Below are the code and all the weights of a small trained network. Each question names an input and a class and asks about switching units off, where a switched-off unit gives its printed mean instead of its output.

import numpy as np


def w(rows, s, z=0):
    codes = np.array(rows[::2]) - 128.0
    scale = np.full(codes.shape[1], s)
    scale[-1] = z or s
    return codes * scale


def norm(h):
    return h / np.sqrt((h * h).mean(-1, keepdims=True) + 1e-5)


def f(y):
    return y / 2 * (1 + np.tanh(0.7978845608 * (y + 0.044715 * y**3)))


def log_softmax(a):
    a = a - a.max(-1, keepdims=True)
    return a - np.log(np.exp(a).sum(-1, keepdims=True))


def net(x, mask):
    res = np.array(x, float).reshape(1, 5) / 4 @ E
    u = 0
    for l in range(2):
        y = f(norm(res) @ A[l][:, :-1].T + A[l][:, -1])
        res = res + np.where(mask[u : u + 8], y, B[l][:, -1]) @ B[l][:, :-1]
        u += 8
    return log_softmax(norm(res)[-1] @ U[:, :-1].T + U[:, -1])


A, B = {}, {}
E = w([
[149,179,136,151,124,140,162,112],'x0',
[93,22,184,181,101,94,107,150],'x1',
[156,93,86,146,88,94,249,189],'x2',
[158,180,30,37,105,147,140,114],'x3',
[134,160,137,138,56,161,164,71],'x4',
],0.002)
A[0] = w([
[62,26,237,172,97,121,34,73,94],'L0N1',
[129,128,129,129,128,128,128,128,128],'L0N2',
[150,135,110,123,108,154,170,132,115],'L0N3',
[132,52,86,98,208,29,141,252,92],'L0N4',
[142,205,243,255,184,137,156,108,80],'L0N5',
[117,178,123,73,194,159,50,112,69],'L0N6',
[104,130,148,116,99,125,83,78,106],'L0N7',
[129,179,127,83,190,152,59,109,6],'L0N8',
],0.0034,0.0023)
B[0] = w([
[121,70,50,188,122,173,187,252,251],'L0N1',
[127,128,126,128,128,127,127,128,128],'L0N2',
[126,132,155,154,117,114,149,139,141],'L0N3',
[179,57,82,151,192,228,99,156,194],'L0N4',
[213,52,25,125,197,216,77,184,175],'L0N5',
[89,165,201,107,106,74,115,67,165],'L0N6',
[115,117,116,131,151,145,97,161,140],'L0N7',
[99,141,180,102,104,94,119,77,135],'L0N8',
],0.0037,0.0026)
A[1] = w([
[180,172,91,105,95,144,253,104,152],'L1N1',
[105,84,165,136,169,135,86,151,30],'L1N2',
[124,137,138,136,124,137,127,123,117],'L1N3',
[133,150,118,76,134,65,122,97,83],'L1N4',
[118,93,134,144,123,139,119,131,147],'L1N5',
[103,61,157,148,126,140,99,134,140],'L1N6',
[143,142,153,151,70,64,206,122,4],'L1N7',
[157,39,76,156,157,176,146,203,196],'L1N8',
],0.0052,0.0012)
B[1] = w([
[56,117,106,217,90,80,165,223,193],'L1N1',
[68,150,70,142,103,107,195,167,141],'L1N2',
[137,126,111,112,132,112,124,132,126],'L1N3',
[143,82,200,153,152,129,120,108,135],'L1N4',
[126,136,56,125,123,159,149,149,140],'L1N5',
[97,131,51,144,115,142,178,175,151],'L1N6',
[17,219,76,108,78,34,164,138,138],'L1N7',
[254,46,151,152,171,239,83,120,254],'L1N8',
],0.0036,0.0069)
U = w([
[187,9,111,166,172,212,121,167,231],'0',
[78,179,107,155,66,54,189,159,114],'1',
[125,177,205,35,153,106,54,2,3],'2',
],0.008,0.0014)

Each question gives the input, the list of numbers given to net, and the class t.
The units are the neurons (one row each of A and B). Each row of codes is followed by its name. A weight is (code - 128) times the scale printed after its matrix; where a second scale follows, it is the last column's (A, B and U).
mask holds one flag per neuron, layer by layer. A switched-off neuron (its flag False) gives its mean, the last column of its row in B, instead of its output. The means were averaged over made-up inputs and are rounded, as every weight is.
A unit's drop is (log p(t) with every unit on - log p(t) with that unit switched off) / (log p(t) with every unit on - log p(t) with every unit switched off).
The circuit of an input: a set's keep is (log p(t) with only the set's units on - log p(t) with every unit switched off) / (log p(t) with every unit on - log p(t) with every unit switched off). Starting from the 12 units with the biggest drops (on a tie, the unit counted first), units are removed one at a time, each time the one whose removal leaves the highest keep (on an exact tie, the one counted first), for as long as the keep stays at least 0.8.
circuit, biggest first: the units of the circuit, biggest drop first
top k neurons: the k neurons with the biggest drops, biggest first
top k neurons in layer l: the k neurons of layer l with the biggest drops, biggest first
drop when u is switched off: that unit's drop, to one decimal
input [1,-8,4,-4,5], class 1: circuit, biggest first : (L0N4, L1N8)
input [-5,-1,-6,2,-8], class 2: circuit, biggest first : (L0N6, L1N8, L1N1)
input [-6,-3,2,2,2], class 1: circuit, biggest first : (L0N5, L0N1, L1N8)
input [-7,-5,4,8,1], class 1: circuit, biggest first : (L1N8, L0N5, L0N1)
input [-6,2,5,4,5], class 1: top 2 neurons : (L0N5, L0N1)
input [-3,5,5,3,4], class 1: circuit, biggest first : (L0N5, L1N7)
input [7,-1,6,5,-4], class 1: top 3 neurons in layer 1 : (L1N1, L1N7, L1N8)
input [-2,-7,-5,-6,1], class 2: top 2 neurons : (L0N6, L1N8)
input [8,5,-6,8,5], class 2: drop when L0N1 is switched off : 0.1
input [4,-7,-4,-1,5], class 2: drop when L0N1 is switched off : 0.3
input [8,1,-5,8,7], class 2: drop when L0N1 is switched off : 1.2
